Here is a tiny trained network, its code and every weight. The questions are about switching its units off for an input and a class, where a switched-off unit gives its printed mean instead of its output.

import numpy as np


def w(rows, s, z=0):
    codes = np.array(rows[::2]) - 128.0
    scale = np.full(codes.shape[1], s)
    scale[-1] = z or s
    return codes * scale


def f(y):
    return np.maximum(y, 0)


def log_softmax(a):
    a = a - a.max(-1, keepdims=True)
    return a - np.log(np.exp(a).sum(-1, keepdims=True))


def net(x, mask):
    res = np.array(x, float).reshape(1, 6) / 4 @ E
    y = f(res @ A[0][:, :-1].T + A[0][:, -1])
    res = res + np.where(mask, y, B[0][:, -1]) @ B[0][:, :-1]
    return log_softmax(res[-1] @ U[:, :-1].T + U[:, -1])


A, B = {}, {}
E = w([
[156,109,123,128,107,42,162,116,76,131,216,127],'x0',
[100,123,128,127,61,47,108,128,105,139,37,129],'x1',
[10,130,126,122,161,133,191,112,97,121,125,128],'x2',
[101,255,135,120,73,118,95,103,151,119,169,134],'x3',
[87,51,125,126,14,180,123,135,161,128,166,125],'x4',
[99,97,127,116,152,140,13,72,42,132,159,126],'x5',
],0.01)
A[0] = w([
[89,111,131,125,29,168,118,120,152,127,162,120,26],'n0',
[212,156,130,128,90,128,63,126,155,129,124,128,35],'n1',
[136,63,129,127,161,129,137,126,114,124,95,127,22],'n2',
[111,145,135,126,135,175,102,130,153,122,87,129,49],'n3',
[89,151,129,126,67,51,96,127,112,129,49,123,7],'n4',
[146,220,130,127,209,85,116,116,110,127,102,123,10],'n5',
[89,242,130,125,87,125,92,113,145,122,161,128,34],'n6',
[133,171,130,126,171,198,133,126,149,125,213,123,49],'n7',
[2,162,129,125,146,129,171,113,106,126,134,127,24],'n8',
[102,114,124,128,92,158,121,127,138,127,149,130,20],'n9',
[145,189,130,128,93,119,222,141,190,128,113,131,11],'n10',
[98,177,126,127,132,187,87,122,156,127,69,128,55],'n11',
[80,144,129,124,142,136,13,106,74,129,160,131,4],'n12',
[132,145,128,126,101,51,153,117,95,125,206,128,42],'n13',
],0.03,0.012)
B[0] = w([
[66,128,128,127,131,119,94,180,124,124,100,207,206],'n0',
[243,129,128,126,128,115,72,169,127,116,127,114,210],'n1',
[132,139,128,126,124,140,212,168,130,157,86,100,169],'n2',
[105,122,126,131,121,97,142,127,113,136,203,108,169],'n3',
[161,128,128,128,133,151,160,19,130,122,147,207,218],'n4',
[59,125,127,127,120,119,88,187,128,122,98,221,244],'n5',
[153,117,127,129,135,138,242,181,125,165,70,99,243],'n6',
[166,126,128,128,124,142,160,23,128,126,141,203,224],'n7',
[247,128,129,127,124,115,65,171,131,117,128,115,235],'n8',
[106,144,127,128,136,116,119,143,132,129,107,177,157],'n9',
[70,128,128,129,132,129,87,72,123,100,75,44,221],'n10',
[96,131,130,127,127,135,126,145,135,144,244,92,199],'n11',
[69,130,128,130,128,127,94,72,131,97,70,39,254],'n12',
[95,131,129,128,128,129,131,148,133,147,252,90,225],'n13',
],0.029,0.028)
U = w([
[85,125,121,130,145,102,86,86,118,95,99,73,57],'0',
[75,128,120,121,138,81,88,185,116,130,127,221,87],'1',
[160,130,125,123,146,132,155,41,119,129,166,197,101],'2',
[227,130,124,117,138,77,62,174,126,119,148,120,191],'3',
[93,129,125,124,135,90,130,148,121,165,253,109,104],'4',
[134,116,121,123,147,119,219,173,116,179,97,116,253],'5',
],0.0067,0.0062)

Each question gives the input, the list of numbers given to net, and the class t.
The units are the neurons (one row each of A and B). Each row of codes is followed by its name. A weight is (code - 128) times the scale printed after its matrix; where a second scale follows, it is the last column's (A, B and U).
mask holds one flag per neuron, in row order. A switched-off neuron (its flag False) gives its mean, the last column of its row in B, instead of its output. The means were averaged over made-up inputs and are rounded, as every weight is.
A unit's drop is (log p(t) with every unit on - log p(t) with that unit switched off) / (log p(t) with every unit on - log p(t) with every unit switched off).
The circuit of an input: a set's keep is (log p(t) with only the set's units on - log p(t) with every unit switched off) / (log p(t) with every unit on - log p(t) with every unit switched off). Starting from the 12 units with the biggest drops (on a tie, the unit counted first), units are removed one at a time, each time the one whose removal leaves the highest keep (on an exact tie, the one counted first), for as long as the keep stays at least 0.8.
circuit, biggest first: the units of the circuit, biggest drop first
unit that matters most: the unit with the biggest drop
k most important neurons: the k neurons with the biggest drops, biggest first
drop when u is switched off: that unit's drop, to one decimal
input [-1,4,6,7,6,2], class 5: circuit, biggest first -> n6
input [7,2,-3,-7,7,-1], class 1: 2 most important neurons -> n6, n0
input [-4,-5,8,3,-3,7], class 3: 2 most important neurons -> n8, n10
input [-7,6,-5,-3,0,-5], class 4: 3 most important neurons -> n11, n7, n12
input [-6,-4,1,6,0,-2], class 4: 2 most important neurons -> n11, n3
input [7,7,1,-5,0,-8], class 0: 2 most important neurons -> n10, n7
input [-6,-5,5,0,-7,-3], class 1: 2 most important neurons -> n5, n13
input [6,4,7,7,-3,0], class 3: 3 most important neurons -> n8, n11, n2
input [3,7,-8,8,8,-4], class 1: 2 most important neurons -> n0, n8
input [-3,6,2,8,-7,-2], class 5: 3 most important neurons -> n6, n0, n7
input [-6,3,7,7,3,-6], class 3: 2 most important neurons -> n8, n12
input [7,3,-5,5,3,-7], class 0: 3 most important neurons -> n10, n11, n8
input [2,-8,2,2,4,-8], class 0: drop when n0 is switched off -> 0.0
input [0,1,3,-4,6,-8], class 0: drop when n10 is switched off -> 9.4
input [-2,-6,-6,6,-6,-5], class 1: unit that matters most -> n5
input [-8,4,0,-8,-7,0], class 4: drop when n6 is switched off -> 1.7
